Here is a tiny trained network, its code and every weight. The questions are about switching its units off for an input and a target symbol, where a switched-off unit gives its printed mean instead of its output.

import numpy as np


def w(rows, s, z=0):
    codes = np.array(rows[::2]) - 128.0
    scale = np.full(codes.shape[1], s)
    scale[-1] = z or s
    return codes * scale


def f(y):
    return y / 2 * (1 + np.tanh(0.7978845608 * (y + 0.044715 * y**3)))


def softmax(a):
    e = np.exp(a - a.max(-1, keepdims=True))
    return e / e.sum(-1, keepdims=True)


def log_softmax(a):
    a = a - a.max(-1, keepdims=True)
    return a - np.log(np.exp(a).sum(-1, keepdims=True))


def net(x, mask):
    ids = ['ΔΦαβγεηθλξπτψ'.index(c) for c in x.split()]
    T = len(ids)
    res = E[ids] + P[:T]
    q, k, v = (res @ M[0].T for M in (Q, K, V))
    z = softmax(np.where(np.tri(T) > 0, q @ k.T / 2**0.5, -1e9)) @ v
    res = res + np.where(mask[0], z, O[0][:, -1]) @ O[0][:, :-1]
    y = f(res @ A[0][:, :-1].T + A[0][:, -1])
    res = res + np.where(mask[1:25], y, B[0][:, -1]) @ B[0][:, :-1]
    return log_softmax(res[-1] @ U[:, :-1].T + U[:, -1])


Q, K, V, O, A, B = {}, {}, {}, {}, {}, {}
E = w([
[80,87,199],'Δ',
[101,134,34],'Φ',
[124,5,51],'α',
[206,145,146],'β',
[154,141,139],'γ',
[177,151,89],'ε',
[55,93,145],'η',
[110,103,158],'θ',
[106,137,205],'λ',
[161,120,177],'ξ',
[132,155,63],'π',
[152,136,138],'τ',
[160,118,51],'ψ',
],0.024)
P = w([
[175,79,117],'0',
[92,224,180],'1',
[10,74,107],'2',
[178,71,130],'3',
[94,221,180],'4',
[12,80,106],'5',
[178,75,130],'6',
[95,224,181],'7',
[8,79,104],'8',
[179,75,133],'9',
],0.013)
Q[0] = w([
[91,253,191],'head 1',
[143,116,2],'head 1',
],0.0078)
K[0] = w([
[166,253,164],'head 1',
[121,121,11],'head 1',
],0.0068)
V[0] = w([
[144,78,209],'head 1',
[183,1,181],'head 1',
],0.0051)
O[0] = w([
[103,254,129,83],'head 1',
[149,65,177,253],'head 1',
],0.008,0.0017)
A[0] = w([
[11,124,118,170],'neuron 1',
[87,100,83,106],'neuron 2',
[162,132,98,181],'neuron 3',
[154,127,126,71],'neuron 4',
[10,115,187,65],'neuron 5',
[28,187,156,178],'neuron 6',
[181,184,175,2],'neuron 7',
[162,167,230,85],'neuron 8',
[142,157,136,168],'neuron 9',
[195,154,105,157],'neuron 10',
[127,165,114,167],'neuron 11',
[78,236,150,28],'neuron 12',
[97,40,137,212],'neuron 13',
[175,94,83,51],'neuron 14',
[87,132,144,92],'neuron 15',
[124,183,111,243],'neuron 16',
[15,191,146,156],'neuron 17',
[9,52,140,181],'neuron 18',
[114,210,102,6],'neuron 19',
[143,87,57,101],'neuron 20',
[115,121,166,167],'neuron 21',
[153,157,175,100],'neuron 22',
[129,161,176,128],'neuron 23',
[127,119,153,129],'neuron 24',
],0.015,0.0078)
B[0] = w([
[226,144,169,205],'neuron 1',
[87,108,168,175],'neuron 2',
[125,181,127,185],'neuron 3',
[167,98,115,125],'neuron 4',
[117,135,192,181],'neuron 5',
[151,19,82,187],'neuron 6',
[102,120,25,147],'neuron 7',
[36,99,111,175],'neuron 8',
[62,101,160,151],'neuron 9',
[131,148,170,194],'neuron 10',
[108,97,155,150],'neuron 11',
[255,160,127,163],'neuron 12',
[130,176,30,247],'neuron 13',
[106,37,158,173],'neuron 14',
[121,142,75,133],'neuron 15',
[73,142,230,187],'neuron 16',
[116,88,72,184],'neuron 17',
[122,193,163,255],'neuron 18',
[248,102,31,141],'neuron 19',
[138,110,174,205],'neuron 20',
[84,157,59,150],'neuron 21',
[84,115,96,147],'neuron 22',
[74,172,136,149],'neuron 23',
[122,127,113,133],'neuron 24',
],0.0086,0.012)
U = w([
[78,92,184,86],'Δ',
[160,90,103,162],'Φ',
[133,194,5,104],'α',
[62,186,146,121],'β',
[101,101,110,194],'γ',
[159,223,144,227],'ε',
[171,96,217,126],'η',
[92,92,171,79],'θ',
[106,82,59,83],'λ',
[47,108,122,3],'ξ',
[182,159,76,80],'π',
[88,116,98,150],'τ',
[103,152,194,123],'ψ',
],0.016,0.0038)

Each question gives the input, a string of symbols that net reads in full, and the target symbol t.
The units are the heads (2 rows each of Q, K, V and O) and the neurons (one row each of A and B). Each row of codes is followed by its name. A weight is (code - 128) times the scale printed after its matrix; where a second scale follows, it is the last column's (O, A, B and U).
mask holds one flag per unit, heads first, then neurons. A switched-off unit (its flag False) gives its mean, the last column of its rows in O or B, instead of its output. The means were averaged over made-up inputs and are rounded, as every weight is.
A unit's drop is (log p(t) with every unit on - log p(t) with that unit switched off) / (log p(t) with every unit on - log p(t) with every unit switched off).
The circuit of an input: a set's keep is (log p(t) with only the set's units on - log p(t) with every unit switched off) / (log p(t) with every unit on - log p(t) with every unit switched off). Starting from the 12 units with the biggest drops (on a tie, the unit counted first), units are removed one at a time, each time the one whose removal leaves the highest keep (on an exact tie, the one counted first), for as long as the keep stays at least 0.8.
units of the circuit, in order: the units of the circuit, biggest drop first
k most important neurons: the k neurons with the biggest drops, biggest first
drop of u: that unit's drop, to one decimal
input β α ψ ε ψ Φ ε β, target β: 2 most important neurons => (neuron 8; neuron 16)
input τ Δ β θ, target α: 2 most important neurons => (neuron 16; neuron 13)
input α λ θ θ β, target β: units of the circuit, in order => (neuron 8; neuron 23)
input π τ π π ψ ε η, target ε: units of the circuit, in order => (neuron 18; neuron 1; neuron 13)
input ε ξ Δ ε α Φ ψ β θ, target ε: most important neuron => (neuron 18)
input ε η τ ψ β π ε λ, target λ: units of the circuit, in order => (neuron 6; neuron 17)
input ε ψ ξ, target ε: units of the circuit, in order => (neuron 18; neuron 14; neuron 13)
input ψ ε ε Φ λ, target λ: 3 most important neurons => (neuron 6; neuron 17; neuron 12)
input γ ψ τ ε γ ε β η, target η: 2 most important neurons => (neuron 1; neuron 6)
input β ε Δ ε θ α θ, target α: 2 most important neurons => (neuron 13; neuron 16)
input λ ε ψ α β π η, target ε: drop of neuron 1 => 0.1
input ε α τ, target ε: drop of neuron 8 => 0.2
input α ε ξ ε π ψ β α, target α: drop of neuron 13 => 1.4
input β γ θ π π ε π α, target α: drop of neuron 16 => 0.3
